(in the rows, 128 means zero)
Each name stands for a flat space through zero: a line, a plane or more. A row that begins with a name and a colon came from that space; any other row is followed by the name of the space it lies nearest, among the names in its block.
z556_z389: [128 121  89 157  91 157 131 161 129  99 132 106 151 180 141 101 130  74
 149 142  96 116  98 128 143]
z503_z420: [170 112 138 169 106 131 135  52 146 102 149  29 132 165 187 120 123 157
 106  81  95 150 161 110 159]
z371_z549: [150 165 122 184 126 158 134  97 101 127 126  98 151 170 189  93 109  92
 111 110 110 126 117 107 135]
z371_z549: [124 139 130 136 140 130 113 152 141 122 123 126 146 153 152 108 135  99
 119 109 132 112 125 127 107]
z605_z215: [141 139  84 142 112 150 137 165 105 128 144 159 140 145  87 155 168 129
 113 188  91 131  97 140 148]
z371_z549: [158 147 179 165 156 114  89  56 138 114 153  91 138 165 204 110 123 166
  81  68 141 127 162 103 113]
z605_z215: [119  89 146 117 154 110 113 117 147 149 118 107 129 117 156 110 115 165
 112  90 161 103 134 123 122]
z503_z420: [119  76 136 100 114  94 106 153 146  96 101 137 124 140 126 128 127 123
 132 104 137  84 126 123 108]
z605_z215: [154 124  78 150 112 117 134 119 218 121 102 116 126 191 167 158 135 120
 123 116  80 106 118 151 115]
z556_z389: [115 161 143 145 123 146 122 121 106 108 137 133 132 145 148 101  96  85
 154 124 141 137 122 113 118]
z556_z389: [133 154  75 159 108 148 144 160 136  85 113 155 131 223 144 170 104  99
 118 145 106 110  72 114 107]
z712_z161: [155  97 115 130  96 110 110 129  87 100 125 174 128 143  97 154 158 152
 103 165 100  93 108 121 142]
z556_z389: [123 146 121 143 168 137 127 131 192 169 127  90 144 139 177 104 132 125
 117  92 135 132 138 146 113]
z371_z549: [ 97 101 135  54 128  99 136 196 138 121 118 165 106  71  40 169 156 133
 149 150 145 138 141 148 112]
z503_z420: [ 91 140 141 102 155 125 134 135 101 151 107 186 107  97 112 136  77 135
 145 137 185 119 105 118 105]
z556_z389: [145 143 150 125 137 108 113 126  87 107 123 175 124 137 116 160 140 147
  85 131 134 113 127 108 106]
z371_z549: [106  97 101 128 109 135 113 134 170 117 150 135 120 155 123 128 108 144
 173 151 135 119 101 141 138]
z712_z161: [121 123 175  95 151 111 101 135  96 148 157 150 129  56  80 116 173 158
 119 142 150 143 163 137 133]
z712_z161: [ 97 141 154  84 146 118 150 138  98 158  97 163 106  52  93 126 100 109
 156 131 167 139 139 130 113]
z605_z215: [146 145 102 147 116 144 131 150  71 113 138 175 137 157  98 160 149 137
  95 178 107 120  91 116 137]
z556_z389: [152 105  48 165 112 159 146 120 202 164 165  81 138 163 132 149 165 180
 126 170  71 145 105 169 182]
z712_z161: [149  91  91 110 142  98 172  85 241 212  69  75 107  77 156 143 135 159
 131  94  95 124 160 179 141]
z371_z549: [145 121 107 120 130 129 165 131 110 174  96 119 129  79 108 133 151 128
 109 140 102 130 133 142 150]
z712_z161: [121 127 145 109 172 109 138 122 104 184  78 161 121  80 138 125 108 145
  97 108 166  98 124 122 107]
z503_z420: [125 181 177 143 125 142 139  95  25 105 114 148 124 114 144 101  74  76
 133 115 154 140 131  81 117]
z556_z389: [106 149 157  93 140 112 145 123  93 135  98 176 100  79 101 146  90 116
 146 128 165 135 134 118 104]
z605_z215: [117 140 168 124 147 142 151  84 100 169 131  75 124  58 145  80  99 123
 148  99 155 167 165 121 149]
z371_z549: [103 130 131 115  97 143 140 153 126  67 157 107 116 151 100 144 104 104
 171 134 136 165 127 115 129]
z503_z420: [140 134 101 165 112 143 145  75 143 161  98 112 129 134 181  91  90  96
 157 124 105 112 115 136 146]
z371_z549: [104 115  98 123 131 134 126 144 128 155 112 184 120 127 116 131 100 136
 150 163 149  96  82 137 126]
z556_z389: [ 87 127 161  88 136 116 126 121 125 133 127 157 100  78 103 123  85 127
 179 128 178 141 139 128 114]
z605_z215: [130 140 116 137 122 135 127 122 144 128 140 134 126 139 127 135 130 127
 139 143 116 137 124 137 131]
z605_z215: [134 104 103 124 107 108 113 142 152  94 115 168 119 175 120 166 130 139
 124 142 115  93 102 129 112]
z503_z420: [142 127  87 155 120 138 120 121 157 140 136 145 134 164 139 139 139 143
 125 157 101 112 101 144 139]
z712_z161: [109 119 163 114 154 117 108 139 108 129 119 134 134 117 143 102 112 127
 118  97 172 107 131 110 106]
z503_z420: [114 125 121  92 128 121 129 174 145 132 141 151 122  94  67 152 167 130
 143 159 123 147 138 154 127]
z712_z161: [159 134  78 156  78 138 144 110 142  97 134 139 119 176 116 171 136 124
 139 172  67 135 107 137 150]
z503_z420: [132 122 124 125 134 133 142 131 161 153 130  77 136 104 134 111 152 122
 131 112 112 148 154 147 142]
z605_z215: [119 124 152 121 157 115  84 175  93 106 134 175 147 156 124 128 147 141
  81 121 162  89 109 106  93]
z503_z420: [124 149 211 103 160  93  94  58 122 151 139 148 107  54 135 105 118 152
 141  98 170 146 189 128 110]
z371_z549: [116 134 151 123 143 124 118 136 120 121 122 127 132 131 144 112 115 115
 124 103 153 120 132 115 108]
z556_z389: [131  90 124 113 110 113 124 135 129 107 128 129 120 132 107 149 136 153
 126 134 124 117 125 126 135]
z605_z215: [115 107  99 119 139 109 110 126 212 177  93 161 123 120 151 110 123 120
 162 129 127  84 115 170 112]
z712_z161: [140 151  78 144 108 147 138 166 181 123 140 121 142 162 116 142 173  90
 140 158  72 144 121 161 133]
z556_z389: [152 162 103 143 126 136 160  95 108 142 124 160 108 132 111 187 120 162
 105 164 108 148 112 126 137]
z371_z549: [130 120 111 120 127 122 124 146 142 144 120 149 131 116 110 131 153 125
 129 147 114 116 123 147 130]
z503_z420: [153 106 140 130 115 111 128  72 192 148 132  54 127  94 155  98 154 130
 148  94  91 148 187 156 154]
z712_z161: [145  98 147 136 147 111 103  96 145 142 140  98 136 129 159 116 144 180
  94  98 135 113 146 125 135]
z556_z389: [145 128 164 140 150 107  77 114 130  97 158 136 139 170 153 136 151 172
  78 102 142 111 140 110 105]
z503_z420: [155 122  96 161 107 129 116  78 166 129 147 134 122 165 146 147 131 165
 132 153  93 122 115 142 149]
z605_z215: [135  58  91 125 143 111 124 135 207 165 111  86 135 143 156 132 146 185
 102 103 121  90 119 151 139]
z605_z215: [149 104  84 136 125 127 156 140 192 157  98  70 140 138 152 129 156 121
 111 106  85 120 134 154 140]
z371_z549: [118 152 133 124 171 133 161 136  88 153  93 142 121 125 141 155  86 146
  83 107 171 124 107  99 104]
z712_z161: [145 120 131 161  99 149 127  79 113  92 180  78 126 162 141 132 115 164
 133 133 114 161 132 109 166]
z712_z161: [ 98 165 104 120 120 152 133 217 149 105 128 142 147 152 107 114 145  35
 165 144 117 139 113 144 101]
[ 99 160 177  90 176 114 107 144 107 163 133 184 121  59  96 118 137 131
 131 133 178 139 150 136  98] | z503_z420
[ 95 120 150 113 139 126 101 164 144 123 127 123 142 123 141  77 123  85
 157 102 158 112 134 131 106] | z556_z389
[149 153 157 176 175 135 110  47 143 178 137  87 143 134 219  83 108 163
  93  78 146 125 147 119 129] | z503_z420
[163 144 135 178 112 144  96 111  91  92 165 112 159 181 157 104 161 121
  94 131  96 122 127 109 143] | z556_z389
[151 109 117 134  94 115 109 122 106  92 135 164 125 152 104 154 151 143
 118 161  98 107 114 124 139] | z712_z161
[146 108 129 117 149 115 150 121 157 154 118  74 128 106 134 146 153 168
  89  96 119 142 157 136 136] | z371_z549
[160 173 103 150 131 139 151 127 110 130 128 148 129 151 117 177 153 137
  84 154  93 145 118 127 128] | z371_z549
[112 113 150 111 150 106 103 132  98 147  95 184 126 106 134 108 107 130
 121 121 168  78 112 118 104] | z605_z215
[133 170 100 160 144 150 117 116 181 163 153 138 138 150 152 121 142 126
 139 150 109 141 120 158 128] | z605_z215
[130  96 111 117 116 121 125 144 193 118 149  87 129 139 118 141 159 148
 138 124 107 141 144 151 139] | z371_z549
[113 113  94 130 126 121 107  91 252 164 141 136 109 136 151 125 112 150
 194 142 121 124 126 179 130] | z605_z215
[113 105 108 110 121 135 149 135 151 163 124 111 121  83 104 116 129 128
 165 145 124 141 131 154 153] | z556_z389
[113 138 160 123 151 122 113 131  79 109 127 164 124 142 133 138  96 146
 103 116 176 113 112  93 101] | z503_z420
[140 122 143 108 130 109 129 120 107 152 112 147 124  73 101 126 157 131
 120 137 118 125 150 139 135] | z371_z549
[129 121 133 147 133 123  91  97 144 133 140 148 132 149 160 106 117 145
 134 127 138 101 118 130 125] | z371_z549
[118 192 117 123 101 149 138 165 122 113 138 168 129 112  82 123 153  37
 183 177  93 166 136 153 121] | z605_z215
[152 135 151 140 132 116 112  87 118 135 134 126 131 116 144 117 144 142
 109 119 117 127 151 126 133] | z371_z549
[125 126  99 127 113 146 153 122 178 158 145  88 124  99 113 120 142 121
 172 149  98 167 143 165 161] | z605_z215
[141 146 134 127  98 128 137  91 123 122 141 133 112  97 103 133 135 113
 164 154  99 161 153 141 148] | z503_z420
[127 122 127 118  98 130 132 142 116 117 129 124 131 102 100 108 148  87
 160 146 104 137 141 140 144] | z371_z549
[105 167 153 112 129 137 107 174 140  96 168 133 138 126 100 114 157  79
 159 134 132 165 152 139 107] | z605_z215

Each name stands for a flat space through zero: a line, a plane or more. A row that begins with a name and a colon came from that space; any other row is followed by the name of the space it lies nearest, among the names in its block.
z966z828: [110 160 124 102 182 182 150 105  86 106 126 116 150 103  98 151 121 144
 139 107 109 143 117 194 108]
z432z875: [106 133 105  60 193 115 132  87 127  47 138 142 173  95 122 117 104 107
 110 136  67 120 124  90 138]
z213z24: [111  74 111 135 175 102 178  83 148 114  88 146 133  96 112 140 101 108
 110 155 182 148 147 133 158]
z966z828: [143 113 137 154 129 120 151 115 142 170 113 146 119 129 118 149 163 114
 110 133 170 130 121 110 123]
z213z24: [201 101 135 133 173 108 112 116 175 119 129 170 122  98 177 126 113 122
  99 129 134 158 150 133 114]
z213z24: [130 159 154 115 115 138 107 184 108 131 128 104 115 169 128 132 169 128
 164 104  97  97 104 164  93]
z855z755: [106 138 163 137  62 120 118 119 127 176 144 170 141 104  71 147 182 136
  98 108 143 107 101  23 147]
z432z875: [ 74 121 138 185 105 117  75 207 143 115  64  90 101 150 122 103 160 144
 159 186 107  92 140 130 125]
z966z828: [144 139 125 170 130 157 118 120 142 166 142 136 124 123 130 134 128 137
 103 146 145 146 136 109 118]
z966z828: [ 49 177 128 148 137 179 108 185 117 141 143  75 131 178  76 138 126 127
 139 179 113  90 116 108 116]
z855z755: [153 118 139 103 108  99 120 122 122 102 104 141 127  94 148 119 152 153
 137 100 103 126 128 135 139]
z966z828: [124 125 148 122 128 132 133 140 111 128 120 133 125 130 115 137 135 125
 150  96 137 130 119 176 114]
z432z875: [107 106 105 156  96  93 123 103 128 115  73 130 129 111 136  99 179 130
 124 158 106 115 129  77 145]
z213z24: [162 139 147  95 153 119 108 131 144 114 151 157 140 119 140 133 142 115
 112 108  98 121 116 103 108]
z213z24: [130 128 154 123 129 122 112 148 128 124 123 145 128 129 119 132 152 117
 137 106 119 118 116 136 108]
z966z828: [151 116 116 148 195 154 150  56 134 127 110 173 151  66 121 144 132 125
  89 129 142 173 135 137 112]
z966z828: [149 157 126 123 123 158 141 128 114 155 145 107 121 134 131 145 132 154
 128 122 132 132 124 146 125]
z213z24: [174 133 129 157  73 148  89 113 114 144 154 150 122 105 167 101 110 161
 133  82 116 170 142 158 118]
z855z755: [175 120 143 126 137 122 125 121 130 154 182 175 132 188 152 122 139  38
 133  62 137 140 100 152  59]
z432z875: [164 154 142  92 129 164 157 126 110 168 213 131 129 162 124 159  76 114
 131  69 166 149 115 173 113]
z966z828: [105 131 135 146 126 136 112 151 133 133 129 124 126 142 114 126 127 120
 132 140 130 120 127 122 121]
z432z875: [192 137 131 129  61 100 134 153 132 181 143 107  93 185 180 125 174 128
 139 110 136 109 115 117 121]
z966z828: [109 148 131 107 100 140 126 146  96 121 142 104 128 147 120 124 120 138
 158 103 112 118 118 158 129]
z432z875: [110 152 117 139 141 142  97 163 140 109 114  90 123 131 136 118 128 158
 127 182  90 109 140 109 133]
z855z755: [ 84 136 138 142 151 155 148 155 117 143 112 102 122 148  84 154 127 125
 144 145 159 117 122 164 121]
z855z755: [ 89 143 107 112 145 144 154 108 108 121 137 109 145 142 101 134 121 113
 128 140 124 118 117 116 133]
z432z875: [176 108 129  98 161 121 155 120 145 127 165 139 121 134 156 142  61 114
 124 105 168 158 145 178 132]
z855z755: [ 95 117 111 155 147 144 141 105 131 126 104 123 134  95 105 133 106 147
 114 165 150 144 147 123 152]
z855z755: [105 107 121 144 131 128 134 121 110 117 119 133 130 148 124 113 116  93
 153 109 138 140 126 177 109]
z432z875: [120 117 133 100 136 124 145 119 117 119 159 142 139 144 117 131  93  94
 139  92 144 136 121 153 124]
z855z755: [141 147 140  84 123 120 135 147 103 127 164 126 132 194 136 127 154  72
 158  73 104 103  90 154  83]
z213z24: [131 153 116 130 116 142 119 141 127 138 144 100 123 149 141 123 127 141
 127 147 112 118 129 112 129]
z855z755: [ 73 145 110 154  54 131  98 147 120 147 165 104 130 175 114  96 114 116
 132 151 114 105 124  56 144]
z966z828: [ 80 149 137 169 121 157 136 156 126 182 127 107 122 169  77 152 160 112
 124 162 159 102 110  97 115]
z213z24: [129 147 153 111 114 133 103 157 120 125 145 132 130 137 121 129 141 129
 141 101 105 114 114 131 112]
z213z24: [129 134 124 118 128 132 120 133 142 125 156 124 130 122 131 128  88 142
 114 142 130 132 142 106 148]
z432z875: [137 119 146 145  73 125 147 116 106 180 138 150 120 148 113 138 160 109
 139  76 168 134 107 140 115]
z432z875: [124 142 123 114 129 147 145  87 107 136 150 146 150 111 107 138 131 124
 114 104 127 139 114 111 127]
z213z24: [ 76 118 112 167 102 128 137  95 119 146 105 137 141 120  90 121 158 115
 114 152 140 122 120  70 141]
z855z755: [117 138 123 113 178 149 160 120 121 127 124 115 135 130 107 154 124 122
 125 139 140 127 122 151 122]
[129 134 165 155  91 134  78 177 128 141 129 142 115 136 124 119 148 135
 148 101 119 123 123 145 103] | z213z24
[128 151 117 105  84 116 112 125 127 126 158 119 136 134 137 113 137 141
 115 134  91 106 120  52 150] | z855z755
[108  96 126 188 114 121 114 125 154 147 105 146 120 110 118 118 117 129
 111 162 164 144 150 101 143] | z213z24
[114 168 144 130  95 144 114 168 136 178 178 112 124 177 102 145 146 120
 115 142 132  93 106  57 124] | z855z755
[210 126 130 156 115 129 146  96 146 184 111 144 108  90 163 150 172 172
  94 128 159 153 136 117 133] | z432z875
[112 106 107 132 136 120 131 123 112  84  92 109 124 120 147 103 102 135
 158 132 116 142 146 191 135] | z855z755
[144 127 126 159 103 142 106 156 138 142 137 108 104 134 155 117  86 160
 138 139 144 148 155 162 137] | z213z24
[111 117 106 137  98 116 104 154 113  95 123  95 115 168 164  82  98 117
 172 127 101 127 141 176 123] | z855z755
[ 93 116 122 171 118 128 129 114 138 156 121 144 134 136  99 126 147 100
 109 153 151 124 123  75 127] | z966z828
[131 159 111 111 163 146 119 102 131 104 122 123 149  86 128 131 145 159
  98 160  79 123 129  80 135] | z432z875
[152  99 108 126 131  86 161  81 154 138 110 148 131 113 143 130 154 112
  92 152 147 126 130  60 153] | z966z828
[ 90 133 128 119 152 114 125 122 157 124 137 145 151 124  90 138 145 101
  87 173 120  96 116  16 142] | z213z24
[104 117 179  76 156 104 135 151 115  97 113 161 142 123  81 153 159  94
 152  74 125 102  96 158 107] | z213z24
[128 152 118 105 136 135 134 131 129 127 144 106 132 136 128 135 127 138
 119 147 112 113 124 100 138] | z855z755
[138 132 148 162  59 137  97 162 121 168 154 129 107 155 137 116 122 137
 147  98 145 135 129 146 119] | z966z828
[ 93 106  84 153 115 122 117 106 127  82  86 100 128  84 146  90  81 176
 131 180 111 148 171 130 179] | z855z755
[141 108 113 117 157 104 135  96 143  96 102 144 138  91 144 120 131 130
 109 144 114 135 139 107 142] | z432z875
[ 93 131 101 149 126 131 144 113 133 141 118 107 132 139 112 127 137 123
 110 178 135 115 129  73 146] | z213z24
[133 119 140 107 171 132 165  96 110 129 126 159 144 129 105 152 149  83
 131  84 146 137 103 166  95] | z855z755
[185 147 154  60 127 101 128 146 123 108 126 129 123 118 155 141 174 150
 138  87  87 103 108 137 122] | z855z755

Each name stands for a flat space through zero: a line, a plane or more. A row that begins with a name and a colon came from that space; any other row is followed by the name of the space it lies nearest, among the names in its block.
z333z459: [149 107 130 193  90 141  76  98 155 116 128 160  95  90 111 132 133 155
 116 115 110 131  82  76 135]
z333z459: [131 141 115 107 114 136  97 138 149 147 133 163 114  95 158 131 183 139
 150  95 154 185 123 103 172]
z333z459: [115 152 125  84 177 135 171 167 103 131 149 114 139 132 124 124 125 113
 148 167 153 120 177 159 122]
z447z770: [134 120 117 152 122 135 109 146 177 141 109 143 109 119 149 110 162 156
 141 123 156 162 114 125 189]
z409z610: [117 141 136 172 139 102 117 106  97  95 143 102 144 120 111 151 106 105
 144 137 103  63 121 108  43]
z314z611: [143 135 130 185 156 128  98 114 143 158 103 111 135 125 126  73 146  94
 126  98 161  94 120 162 123]
z447z770: [134 118 142 162  98 141 115  95 138 121 123 121 118 137  94 109 101 123
  79 123 106 108 103 123 117]
z447z770: [113 128 123 129  89 137 147 128 182 132 104 149 107 143 144 129 136 139
 125 122 142 158 125 134 181]
z314z611: [ 74 169 126  77 126  87 144 134 133  71 129  77 151 162 134 171 131 104
 117 123  93 117 131 126 105]
z314z611: [141  95 129 121 107  94 104 117 140 128  99 129 138 139 158 156 133 159
 113  97  95 159 103 111 161]
z447z770: [140 114 126  56 144 156 184 115 102 131 122 174 108 130 102 159  97 105
 111 129 105 125 162 162 145]
z314z611: [154 100 116  92 121 185 162 130 124 170 120 184 102 133 124  99 122 133
 131 126 152 158 136 164 168]
z333z459: [109 133 108 118 134 146 145 127 127 111 113 112 129 166 124 104 128 103
 147 120 129  99 102 168 102]
z314z611: [141 116 135 123 109 170 135 103 117 131 135 139 110 135  83  99  98 116
  82 130 113 117 115 139 119]
z333z459: [162  97 154 181 135 105  97  84 118 117 115 125 126 107  91 149  89 128
  76 121  77  85 117 107 112]
z314z611: [167  71 125 227 110 105  83  66  91 161  84 123 162 153 159  97 110 116
 166  66 116  68  60 142  40]
z333z459: [113 141 108  98 131 156 145 150 127 126 136 131 122 141 134 108 146 123
 157 135 151 139 123 147 128]
z314z611: [120 129 132 161 160  58  87 144 147 104 105  73 158 132 158 151 150 144
 132 120 112 117 118 113 136]
z333z459: [104 156 130  94 107 123 119 132 132 126 136  94 146 151 135 108 145 115
 103 110 130 152 121 129 127]
z447z770: [126 144 142 129 164  98 145 126 132 133 115 120 138 119 127 150 121 100
 118 128 130 104 173 146 138]
z447z770: [124 123 120  77 133 139 171 130 130 125 115 159 113 136 128 156 120 119
 131 127 120 138 149 151 156]
z409z610: [147  93 122 112 121 164 127 134 122 121 131 132 111 143 101 104 110 160
  99 147 108 142  98 133 146]
z447z770: [118 111 104 128 137 124 175 125 130 127  90 152 128 159 162 148 121 113
 194 118 137  99 128 172 114]
z447z770: [136 104 127 165  56 169  97 103 128 129 143 130 116 145 111  82 114 157
 106 125 118 143  61  98 100]
z333z459: [118 119 137 138  78 133 141 121 145 136 123 116 133 162 133 108 109 144
 105 134 128 145 115 128 133]
z409z610: [116 111 115 122 129  95 124 144 140 104 104 104 143 158 162 149 137 155
 149 124 109 135 104 128 137]
z447z770: [122 104  95 113 123 142 156 134 109 119 113 150 128 158 159 137 129 135
 201 123 129 119  99 151  98]
z447z770: [133 100 119 140 142  90 124 138 137 124  94 115 145 149 167 147 133 151
 155 119 118 127 114 138 142]
z333z459: [144 150 137 108 188 107 111 141 117 142 139 138 130  74 124 152 153 109
 124 122 138 132 178 121 153]
z409z610: [147 100 129 204 114 102 128 100  89 139 133 167 139 100 159 173 104 138
 210 130 128  86 126  93  48]
z409z610: [139  83 105 175  83 125  53 122 148 120 101 100 137 163 162  85 159 180
 139  88 112 153  20 107 126]
z409z610: [121 127 126 166 137 104 115 122 116 108 126 103 144 134 133 137 122 125
 152 131 117  90 111 120  81]
z447z770: [114 139 110 101 122 180 208 116 176 140  93 205  75 133 119 136 124  84
 150 121 160 121 164 188 183]
z314z611: [183 104 110 158 184 154  94 130 142 180 101 194  96  69 140 105 175 124
 167  94 173 136 134 150 187]
z409z610: [121 144 127 124 118 132 105 128 151 139 120 112 131 136 134  96 155 117
 107 101 143 148 115 136 150]
z409z610: [141 116 126 129 119 157 131 120 138 144 120 147 112 130 117 103 126 128
 113 122 136 136 120 143 149]
z409z610: [128 148 123 135 178 135  89 174 137  92 164 105 110  84  98 124 158 156
 126 174 133 132 128  95 149]
z333z459: [144  99 141 193 100 103  89  86 133 106 114 127 125 118 116 152 104 143
 106 113  82  99  88  89 102]
z314z611: [138 118 135 187 133  77  78 121 131 121 120 108 147 109 153 150 141 148
 144 115 116 117 110  90 111]
z314z611: [146 113 127 126 123 152 134 132 124 146 137 161 111 110 124 125 125 145
 134 139 139 147 135 121 146]
z333z459: [106 149 125  90  92 128 113 147 122 122 162 113 140 131 146 127 151 150
 129 129 132 179 117  92 124]
z409z610: [144 115 140 113 108 167 190  86 117 160 117 191 103 127  99 135  81  90
 108 123 128 110 164 162 129]
z314z611: [137 141 118  61 145 193 154 134 139 133 140 184  78  99  85 122 138 109
 101 132 138 154 154 149 188]
z409z610: [110 135 122  73 180 131 190 154 159  88 104 127 102 145  98 162 110 115
 103 164 109 110 170 176 190]
[141 109 121 125 123 148 142 124 111 143 129 154 122 129 131 123 119 133
 149 130 134 129 125 136 119] | z314z611
[149 113 103  90 146 176 152 141 138 168 107 186 100 124 141 102 153 122
 157 110 167 158 137 174 184] | z333z459
[120 150 135 131 135 106 122 136 146 138 127 123 135 114 145 136 148 120
 130 121 146 140 152 122 147] | z333z459
[124 141 137 108 125 143 137 151 146 126 151 133 111 110 109 129 129 147
  99 162 136 160 154 111 171] | z314z611
[133 119 106 130 100 162 121 137 154 143 127 177  99 112 150 117 160 152
 166 118 158 170 107 116 163] | z333z459
[116 177 130 145 171 127 112 144 158 113 144 133 105  73 107 137 162 102
 132 139 155 113 163 116 151] | z409z610
[ 98 179 158 156  88 112  94 144 154 113 181  85 134 101 111 121 138 148
  82 163 139 159 141  58 128] | z333z459
[107 151 140 105 113 120 134 142 150 114 142 109 127 131 120 136 129 136
  92 145 123 154 144 111 156] | z314z611
[112 133  79 112 151 176 155 164 123 110 136 163 100 128 143 119 159 130
 229 148 165 119 109 152 111] | z333z459
[129 118 105 150 130 137 121 122 142 120 108 154 112 124 144 134 147 126
 176 109 135 115 101 135 125] | z333z459
[106 153 120 112 193  81 102 137 131  59 117  78 137 123 113 173 147 104
 122 121  83  82 121 128 117] | z314z611
[159  64 137 224  95  58  72  97 116 154  84  98 179 157 194 129 118 171
 156  86 107 116  69 104  85] | z314z611
[188  85 125 156 127 150  87 113 149 188 104 201  97  78 145 114 158 154
 131  88 153 174 120 118 202] | z314z611
[119 126 105 108 182 122 162 158 119 132 100 108 146 164 155 113 138 111
 179 132 152 103 138 192 124] | z314z611
[120 156 146 134 134 122 127 149 137 133 158 116 129 102 117 128 131 134
 110 160 148 143 166 105 142] | z333z459
[129 109 150 133 107 116 178  79 129 129  92 136 130 161 107 152  65  96
  82 118  91  87 147 161 118] | z447z770
[144 134 139 112 131 158 115 127 130 143 146 134 112 108  93 100 129 125
  77 133 132 148 138 125 157] | z333z459
[136  93 130 127 135 117 134 140  99  93 141 109 134 140 114 155  90 171
 124 172  84 115 113 107 104] | z314z611
